Below is a small trained network, with its code and all its weights. Each question gives an input and a target symbol and asks what happens when units are switched off, that is, made to give their printed mean instead of their output.

import numpy as np


def w(rows, s, z=0):
    codes = np.array(rows[::2]) - 128.0
    scale = np.full(codes.shape[1], s)
    scale[-1] = z or s
    return codes * scale


def softmax(a):
    e = np.exp(a - a.max(-1, keepdims=True))
    return e / e.sum(-1, keepdims=True)


def log_softmax(a):
    a = a - a.max(-1, keepdims=True)
    return a - np.log(np.exp(a).sum(-1, keepdims=True))


def net(x, mask):
    ids = ['ΣΩαεζημξτψ'.index(c) for c in x.split()]
    T = len(ids)
    res = E[ids] + P[:T]
    u = 0
    for l in range(3):
        r = res
        for j in range(2):
            rows = slice(2 * j, 2 * j + 2)
            q, k, v = (r @ M[l][rows].T for M in (Q, K, V))
            z = softmax(np.where(np.tri(T) > 0, q @ k.T / 2**0.5, -1e9)) @ v
            o = O[l][rows]
            res = res + np.where(mask[u + j], z, o[:, -1]) @ o[:, :-1]
        u += 2
    return log_softmax(res[-1] @ U[:, :-1].T + U[:, -1])


Q, K, V, O = {}, {}, {}, {}
E = w([
[145,172,136,145,138,158,158,130,208],'Σ',
[156,130,159,149,109,187,157,129,198],'Ω',
[166,156,155,189,46,189,139,123,171],'α',
[141,134,154,142,153,153,147,136,228],'ε',
[161,243,91,187,130,113,142,144,220],'ζ',
[109,87,163,188,159,161,79,64,232],'η',
[28,121,186,213,70,119,104,161,167],'μ',
[42,171,103,18,119,187,93,244,59],'ξ',
[196,69,89,24,38,154,14,47,98],'τ',
[73,247,82,29,32,168,19,26,159],'ψ',
],0.011)
P = w([
[161,184,245,63,144,135,148,109,132],'0',
[167,184,212,117,121,136,123,138,137],'1',
[164,182,187,144,127,150,98,138,127],'2',
[152,163,172,141,117,167,98,137,137],'3',
[136,153,153,138,121,175,90,133,138],'4',
[124,139,135,124,121,172,82,128,146],'5',
[116,135,113,116,117,180,77,119,146],'6',
[96,124,95,98,122,174,82,115,151],'7',
[81,120,74,93,119,178,81,105,152],'8',
[68,113,47,77,128,166,74,102,157],'9',
[55,115,29,67,127,173,82,91,160],'10',
[41,119,2,56,133,161,92,86,170],'11',
],0.012)
Q[0] = w([
[60,217,170,82,85,254,76,161,214],'0.h0',
[90,150,153,89,138,99,57,62,50],'0.h0',
[70,108,96,97,118,128,106,76,126],'0.h1',
[62,101,203,152,98,110,113,142,155],'0.h1',
],0.0095)
K[0] = w([
[64,72,2,139,125,122,92,104,122],'0.h0',
[142,146,116,110,74,113,134,96,114],'0.h0',
[132,122,89,143,133,144,139,124,118],'0.h1',
[152,140,125,102,134,129,121,137,142],'0.h1',
],0.014)
V[0] = w([
[161,126,200,13,31,135,20,67,36],'0.h0',
[20,62,222,129,142,133,90,112,126],'0.h0',
[124,110,58,214,134,253,79,184,150],'0.h1',
[160,187,82,113,135,172,91,164,127],'0.h1',
],0.0062)
O[0] = w([
[176,92,150,127,182,84,28,174,92,254],'0.h0',
[51,95,168,215,168,187,100,46,83,144],'0.h0',
[100,51,65,19,51,80,111,129,173,146],'0.h1',
[170,147,60,111,45,64,52,205,254,178],'0.h1',
],0.0083,0.011)
Q[1] = w([
[158,122,96,154,134,90,134,97,132],'1.h0',
[123,126,112,187,134,137,98,222,188],'1.h0',
[115,127,100,129,38,228,150,125,254],'1.h1',
[113,171,209,141,152,177,177,100,110],'1.h1',
],0.009)
K[1] = w([
[164,147,123,102,220,202,45,120,62],'1.h0',
[44,173,34,93,148,148,72,206,168],'1.h0',
[9,82,122,130,1,60,112,119,149],'1.h1',
[115,140,163,193,138,80,140,52,75],'1.h1',
],0.0072)
V[1] = w([
[158,77,188,142,80,165,90,131,159],'1.h0',
[118,62,55,174,83,70,54,134,179],'1.h0',
[127,168,174,150,2,80,113,116,82],'1.h1',
[219,84,70,97,169,166,179,106,151],'1.h1',
],0.0074)
O[1] = w([
[112,186,13,193,72,194,119,105,132,223],'1.h0',
[156,213,46,91,167,125,191,150,135,234],'1.h0',
[91,188,110,120,169,1,132,180,172,133],'1.h1',
[147,46,160,79,117,186,103,164,186,3],'1.h1',
],0.0085,0.0062)
Q[2] = w([
[98,83,123,149,91,134,217,84,115],'2.h0',
[126,154,112,62,158,142,9,195,97],'2.h0',
[158,141,120,129,198,100,9,156,142],'2.h1',
[165,54,170,117,159,53,156,125,62],'2.h1',
],0.012)
K[2] = w([
[137,151,165,187,193,145,140,184,128],'2.h0',
[128,121,69,74,93,121,161,62,126],'2.h0',
[99,152,121,90,39,98,29,96,105],'2.h1',
[200,180,254,204,151,136,124,123,129],'2.h1',
],0.013)
V[2] = w([
[24,169,122,165,105,159,172,254,138],'2.h0',
[126,131,142,176,59,121,48,114,182],'2.h0',
[70,193,148,59,152,189,86,206,37],'2.h1',
[177,45,146,168,135,81,196,189,13],'2.h1',
],0.0065)
O[2] = w([
[147,178,112,67,6,175,173,64,62,91],'2.h0',
[181,23,132,78,155,47,152,114,37,217],'2.h0',
[20,55,176,160,2,51,165,92,190,250],'2.h1',
[66,239,40,161,116,146,32,157,221,1],'2.h1',
],0.0071,0.013)
U = w([
[90,100,217,87,141,111,131,131,163,3],'Σ',
[124,77,180,133,102,132,126,153,126,5],'Ω',
[115,127,63,113,72,73,133,185,86,252],'α',
[112,90,181,122,117,142,134,142,124,47],'ε',
[203,172,190,53,75,143,141,197,175,129],'ζ',
[122,90,133,150,151,162,133,84,93,100],'η',
[65,193,63,172,186,86,150,86,15,116],'μ',
[49,99,169,113,3,82,109,164,205,88],'ξ',
[85,92,63,155,166,89,51,183,166,109],'τ',
[122,61,215,134,118,16,156,119,116,188],'ψ',
],0.0052,0.007)

Each question gives the input, a string of symbols that net reads in full, and the target symbol t.
The units are the heads (2 rows each of Q, K, V and O). Each row of codes is followed by its name. A weight is (code - 128) times the scale printed after its matrix; where a second scale follows, it is the last column's (O and U).
mask holds one flag per head, layer by layer. A switched-off head (its flag False) gives its mean, the last column of its rows in O, instead of its output. The means were averaged over made-up inputs and are rounded, as every weight is.
A unit's drop is (log p(t) with every unit on - log p(t) with that unit switched off) / (log p(t) with every unit on - log p(t) with every unit switched off).
The circuit of an input: a set's keep is (log p(t) with only the set's units on - log p(t) with every unit switched off) / (log p(t) with every unit on - log p(t) with every unit switched off). Starting from all 6 units, units are removed one at a time, each time the one whose removal leaves the highest keep (on an exact tie, the one counted first), for as long as the keep stays at least 0.8.
units of the circuit, in order: the units of the circuit, biggest drop first
unit that matters most: the unit with the biggest drop
which heads matter: for each layer, one digit per head in row order, 1 if its drop is at least 0.15 and else 0, layers parted by /
input ξ ξ ξ ψ τ α η ζ η, target η: which heads matter => 10 / 01 / 01
input μ ξ α α, target ξ: which heads matter => 00 / 00 / 01
input α Ω ξ ξ ψ ζ ε μ Σ, target μ: units of the circuit, in order => [0.h0, 1.h1, 2.h1]
input ε ξ α Ω ζ η, target η: which heads matter => 11 / 00 / 01
input Ω ξ ξ ξ τ η ψ α ξ ξ η, target ξ: unit that matters most => 0.h0
input ζ ξ τ α Σ τ Σ Ω ξ τ Ω μ, target τ: units of the circuit, in order => [2.h0, 0.h0]
input ξ η ξ μ μ α, target μ: which heads matter => 11 / 11 / 01
input ψ ψ ψ Σ Σ τ ξ ξ τ α Σ, target τ: which heads matter => 10 / 00 / 10
input ξ μ ζ μ Σ, target μ: units of the circuit, in order => [0.h0, 1.h1, 2.h1, 0.h1]
input ξ ξ μ ξ Σ, target ξ: which heads matter => 00 / 00 / 11
input ξ Σ η τ ε ξ, target τ: which heads matter => 10 / 00 / 11
input ψ ζ ψ Ω ζ ξ Σ ζ, target ξ: units of the circuit, in order => [2.h1, 0.h0]
input τ ξ ψ τ μ τ, target τ: which heads matter => 11 / 10 / 11
input ζ ξ ξ ε α τ η ξ ξ, target ξ: unit that matters most => 0.h1
input ξ ζ η, target ξ: which heads matter => 10 / 00 / 01
input α ψ ζ ζ ξ ξ τ Σ ξ, target τ: units of the circuit, in order => [0.h0, 2.h0]
input ξ τ Ω, target τ: units of the circuit, in order => [2.h1, 0.h0, 2.h0]
input Ω ζ ζ ξ Ω, target ξ: which heads matter => 00 / 00 / 01
input ψ ξ ξ ζ Σ η ζ μ Ω, target μ: units of the circuit, in order => [0.h0, 1.h1, 2.h1]
input ζ ξ ξ τ ζ μ, target τ: unit that matters most => 2.h1
input Σ ξ ξ ζ ζ Σ, target ζ: units of the circuit, in order => [0.h0, 2.h1, 0.h1, 2.h0]
input ζ Σ ζ μ, target μ: which heads matter => 10 / 01 / 01
input ζ ζ ψ Ω τ ε, target τ: which heads matter => 11 / 10 / 11
input μ η ψ τ Ω μ μ, target μ: units of the circuit, in order => [0.h0, 1.h1, 1.h0]
